Here is a tiny trained network, its code and every weight. The questions are about switching its units off for an input and a class, where a switched-off unit gives its printed mean instead of its output.

import numpy as np


def w(rows, s, z=0):
    codes = np.array(rows[::2]) - 128.0
    scale = np.full(codes.shape[1], s)
    scale[-1] = z or s
    return codes * scale


def norm(h):
    return h / np.sqrt((h * h).mean(-1, keepdims=True) + 1e-5)


def f(y):
    return y / 2 * (1 + np.tanh(0.7978845608 * (y + 0.044715 * y**3)))


def log_softmax(a):
    a = a - a.max(-1, keepdims=True)
    return a - np.log(np.exp(a).sum(-1, keepdims=True))


def net(x, mask):
    res = np.array(x, float).reshape(1, 8) / 4 @ E
    u = 0
    for l in range(3):
        y = f(norm(res) @ A[l][:, :-1].T + A[l][:, -1])
        res = res + np.where(mask[u : u + 5], y, B[l][:, -1]) @ B[l][:, :-1]
        u += 5
    return log_softmax(norm(res)[-1] @ U[:, :-1].T + U[:, -1])


A, B = {}, {}
E = w([
[126,85,67,2,217,111,203,99,103,108],'x0',
[123,106,137,122,126,139,118,128,128,129],'x1',
[175,107,165,103,71,102,152,105,106,105],'x2',
[131,105,138,118,106,62,164,146,245,148],'x3',
[139,111,112,145,126,117,141,131,105,169],'x4',
[38,159,131,88,94,107,111,128,81,181],'x5',
[135,111,137,115,127,140,121,148,129,143],'x6',
[94,125,209,143,144,201,241,102,140,162],'x7',
],0.0068)
A[0] = w([
[149,155,125,117,138,213,134,188,5,71,71],'0.n1',
[214,88,148,81,3,138,167,88,65,75,65],'0.n2',
[74,118,48,173,213,197,93,148,174,148,54],'0.n3',
[128,131,134,135,167,153,109,124,55,118,1],'0.n4',
[236,53,112,201,211,167,148,146,159,62,44],'0.n5',
],0.0075,0.0047)
B[0] = w([
[114,83,117,159,171,142,72,32,154,169,219],'0.n1',
[122,146,170,136,216,61,124,173,98,130,206],'0.n2',
[171,133,217,123,184,8,158,169,55,108,185],'0.n3',
[122,98,77,95,158,41,104,16,127,164,133],'0.n4',
[193,247,111,12,41,129,140,91,142,163,254],'0.n5',
],0.011,0.0045)
A[1] = w([
[126,82,57,44,181,140,181,128,114,86,35],'1.n1',
[111,104,145,123,131,188,226,100,110,107,75],'1.n2',
[145,88,30,97,101,86,79,151,106,56,68],'1.n3',
[108,93,115,101,125,70,158,138,235,157,22],'1.n4',
[5,138,123,64,87,96,119,133,86,186,3],'1.n5',
],0.012,0.0033)
B[1] = w([
[103,95,101,222,8,124,140,196,78,80,254],'1.n1',
[118,132,120,94,193,166,100,181,167,188,177],'1.n2',
[99,126,174,109,200,217,186,144,178,215,215],'1.n3',
[112,81,111,151,197,107,64,18,82,111,216],'1.n4',
[249,215,133,56,84,116,140,101,144,96,202],'1.n5',
],0.011,0.0064)
A[2] = w([
[78,149,129,99,183,145,120,205,182,240,123],'2.n1',
[108,62,107,161,142,65,79,33,176,130,5],'2.n2',
[103,139,150,251,30,168,85,185,149,103,42],'2.n3',
[89,154,223,117,195,6,146,188,72,126,120],'2.n4',
[65,130,161,114,114,35,172,112,203,151,30],'2.n5',
],0.011,0.0025)
B[2] = w([
[46,104,197,180,103,132,130,122,219,102,227],'2.n1',
[95,114,97,131,168,178,92,94,37,190,238],'2.n2',
[111,51,15,79,85,97,218,167,65,93,227],'2.n3',
[188,140,172,189,200,69,107,213,139,1,254],'2.n4',
[143,163,132,123,231,180,79,133,27,122,151],'2.n5',
],0.0085,0.0061)
U = w([
[221,237,125,14,65,134,127,77,169,136,158],'0',
[93,71,98,148,214,148,52,13,60,172,130],'1',
[158,133,183,166,200,73,128,188,113,38,254],'2',
[84,53,45,144,29,146,197,174,88,95,31],'3',
[45,110,204,140,148,203,158,142,254,157,81],'4',
],0.0088,0.00082)

Each question gives the input, the list of numbers given to net, and the class t.
The units are the neurons (one row each of A and B). Each row of codes is followed by its name. A weight is (code - 128) times the scale printed after its matrix; where a second scale follows, it is the last column's (A, B and U).
mask holds one flag per neuron, layer by layer. A switched-off neuron (its flag False) gives its mean, the last column of its row in B, instead of its output. The means were averaged over made-up inputs and are rounded, as every weight is.
A unit's drop is (log p(t) with every unit on - log p(t) with that unit switched off) / (log p(t) with every unit on - log p(t) with every unit switched off).
unit that matters most: the unit with the biggest drop
k most important neurons: the k neurons with the biggest drops, biggest first
k most important neurons of layer l: the k neurons of layer l with the biggest drops, biggest first
drop of u: that unit's drop, to one decimal
input [4,1,-7,-1,-1,-2,2,-8], class 4: unit that matters most => 1.n3
input [-6,1,3,-3,3,1,-2,-5], class 3: 2 most important neurons => 2.n3; 0.n3
input [-6,7,1,-6,-4,4,0,-8], class 4: 2 most important neurons => 1.n3; 1.n1
input [6,8,-1,5,-2,5,4,-3], class 3: 2 most important neurons => 1.n1; 0.n5
input [8,2,-3,6,8,0,-1,5], class 3: 2 most important neurons => 1.n1; 0.n1
input [-6,0,-1,8,7,6,-8,7], class 1: 3 most important neurons => 1.n4; 0.n5; 1.n1
input [7,4,8,-7,1,-8,-2,1], class 0: 3 most important neurons of layer 0 => 0.n5; 0.n3; 0.n1
input [5,-8,4,-5,0,5,7,0], class 0: 4 most important neurons => 1.n5; 1.n4; 0.n3; 2.n2
input [-5,-8,4,1,-7,7,-2,-5], class 0: 2 most important neurons of layer 1 => 1.n5; 1.n1
input [1,3,6,-6,-2,-4,5,-4], class 1: 2 most important neurons => 0.n1; 0.n3
input [-7,-2,1,6,-4,-3,7,1], class 3: 2 most important neurons => 2.n3; 0.n1
input [2,7,4,-6,6,5,-2,-8], class 4: 2 most important neurons => 1.n3; 0.n5
input [8,5,8,-4,-1,7,-6,5], class 2: 2 most important neurons of layer 0 => 0.n2; 0.n5
input [5,3,4,6,-1,3,-5,-3], class 1: unit that matters most => 1.n4
input [-5,2,-2,-4,1,4,-5,7], class 4: 4 most important neurons => 1.n1; 1.n2; 0.n5; 2.n1
input [6,1,1,-3,-1,-2,-5,6], class 3: 2 most important neurons of layer 1 => 1.n1; 1.n3
input [6,1,3,-2,6,7,2,8], class 4: 2 most important neurons => 1.n2; 0.n5
input [6,-5,-6,2,-6,5,8,-8], class 4: 2 most important neurons of layer 0 => 0.n2; 0.n5
input [-6,3,-5,-2,7,3,-1,-5], class 3: 3 most important neurons => 2.n3; 0.n5; 0.n2
input [-7,2,-1,8,5,-8,-8,8], class 0: most important neuron of layer 0 => 0.n5
input [-2,-2,7,4,8,1,2,5], class 2: 2 most important neurons => 0.n2; 2.n4
input [1,7,-5,-8,5,-8,-8,2], class 0: 2 most important neurons => 0.n5; 1.n4
input [-7,1,-8,-1,4,8,-3,3], class 0: 2 most important neurons of layer 1 => 1.n5; 1.n1
input [-4,-2,6,-3,-1,-1,0,8], class 4: 2 most important neurons of layer 1 => 1.n2; 1.n1
input [4,-2,-4,0,3,-5,7,-7], class 4: 2 most important neurons of layer 1 => 1.n3; 1.n5
input [1,0,2,-8,-7,-8,3,0], class 0: drop of 1.n2 => 0.0
input [5,-1,6,8,-2,1,-1,-6], class 1: drop of 1.n4 => 1.5
input [1,2,-5,2,6,-4,0,-8], class 4: most important neuron of layer 0 => 0.n2
